Here is a tiny trained network, its code and every weight. The questions are about switching its units off for an input and a class, where a switched-off unit gives its printed mean instead of its output.

import numpy as np


def w(rows, s, z=0):
    codes = np.array(rows[::2]) - 128.0
    scale = np.full(codes.shape[1], s)
    scale[-1] = z or s
    return codes * scale


def f(y):
    return y / 2 * (1 + np.tanh(0.7978845608 * (y + 0.044715 * y**3)))


def log_softmax(a):
    a = a - a.max(-1, keepdims=True)
    return a - np.log(np.exp(a).sum(-1, keepdims=True))


def net(x, mask):
    res = np.array(x, float).reshape(1, 8) / 4 @ E
    y = f(res @ A[0][:, :-1].T + A[0][:, -1])
    res = res + np.where(mask, y, B[0][:, -1]) @ B[0][:, :-1]
    return log_softmax(res[-1] @ U[:, :-1].T + U[:, -1])


A, B = {}, {}
E = w([
[103,160,157,145],'x0',
[163,93,150,54],'x1',
[81,71,213,47],'x2',
[61,151,163,128],'x3',
[143,109,197,2],'x4',
[155,242,114,106],'x5',
[151,156,123,93],'x6',
[198,95,228,119],'x7',
],0.0078)
A[0] = w([
[59,146,157,58,148],'N1',
[59,197,165,119,229],'N2',
[157,137,169,137,164],'N3',
[146,165,102,135,169],'N4',
[121,172,90,145,171],'N5',
[61,130,133,84,210],'N6',
[86,128,107,173,182],'N7',
[124,158,104,116,186],'N8',
[139,252,140,67,254],'N9',
[129,121,131,85,190],'N10',
[103,150,199,142,145],'N11',
[234,93,127,74,176],'N12',
[152,63,99,190,175],'N13',
[182,102,137,153,181],'N14',
],0.014,0.0062)
B[0] = w([
[212,38,136,123,201],'N1',
[183,155,145,131,206],'N2',
[92,172,218,103,160],'N3',
[81,100,118,12,165],'N4',
[115,188,89,74,179],'N5',
[254,102,53,114,194],'N6',
[81,236,129,146,180],'N7',
[165,129,92,57,161],'N8',
[217,167,151,103,247],'N9',
[146,182,102,131,179],'N10',
[164,180,175,172,165],'N11',
[53,206,158,5,228],'N12',
[102,141,123,205,186],'N13',
[59,153,122,115,170],'N14',
],0.0068,0.012)
U = w([
[94,52,176,64,98],'0',
[154,78,98,91,176],'1',
[130,68,117,164,2],'2',
[9,107,80,178,116],'3',
[76,174,166,64,136],'4',
[170,81,106,102,131],'5',
[82,115,133,70,97],'6',
[170,129,186,179,172],'7',
],0.012)

Each question gives the input, the list of numbers given to net, and the class t.
The units are the neurons (one row each of A and B). Each row of codes is followed by its name. A weight is (code - 128) times the scale printed after its matrix; where a second scale follows, it is the last column's (A, B and U).
mask holds one flag per neuron, in row order. A switched-off neuron (its flag False) gives its mean, the last column of its row in B, instead of its output. The means were averaged over made-up inputs and are rounded, as every weight is.
A unit's drop is (log p(t) with every unit on - log p(t) with that unit switched off) / (log p(t) with every unit on - log p(t) with every unit switched off).
The circuit of an input: a set's keep is (log p(t) with only the set's units on - log p(t) with every unit switched off) / (log p(t) with every unit on - log p(t) with every unit switched off). Starting from the 12 units with the biggest drops (on a tie, the unit counted first), units are removed one at a time, each time the one whose removal leaves the highest keep (on an exact tie, the one counted first), for as long as the keep stays at least 0.8.
units of the circuit, in order: the units of the circuit, biggest drop first
most important unit: the unit with the biggest drop
k most important neurons: the k neurons with the biggest drops, biggest first
drop of u: that unit's drop, to one decimal
input [0,-7,3,6,-5,3,5,4], class 7: units of the circuit, in order => N12
input [-8,7,-4,-3,-2,-1,1,-4], class 3: units of the circuit, in order => N9, N13, N6
input [-1,-5,6,6,-6,3,-8,3], class 7: units of the circuit, in order => N12, N11
input [0,6,-7,1,-3,-3,5,4], class 4: units of the circuit, in order => N12, N6
input [-7,-2,7,7,-7,0,7,-4], class 5: 2 most important neurons => N6, N12
input [8,-4,-5,0,-6,6,-4,3], class 4: 2 most important neurons => N4, N5
input [7,3,-1,8,-4,-8,-8,3], class 3: units of the circuit, in order => N9, N13
input [7,-7,8,-6,4,4,1,-2], class 1: units of the circuit, in order => N6, N1
input [-4,-4,-8,-8,-2,-3,4,1], class 3: 2 most important neurons => N13, N9
input [-3,-2,1,-8,0,0,-5,2], class 6: drop of N9 => 0.1
input [8,7,-3,-8,-6,-1,-1,2], class 4: drop of N4 => 0.1
input [2,-6,-2,2,8,6,0,-8], class 5: drop of N2 => 0.0
input [4,8,-4,-6,-2,1,-3,2], class 4: drop of N12 => 0.3
input [5,7,7,-6,5,8,4,-6], class 1: most important unit => N1
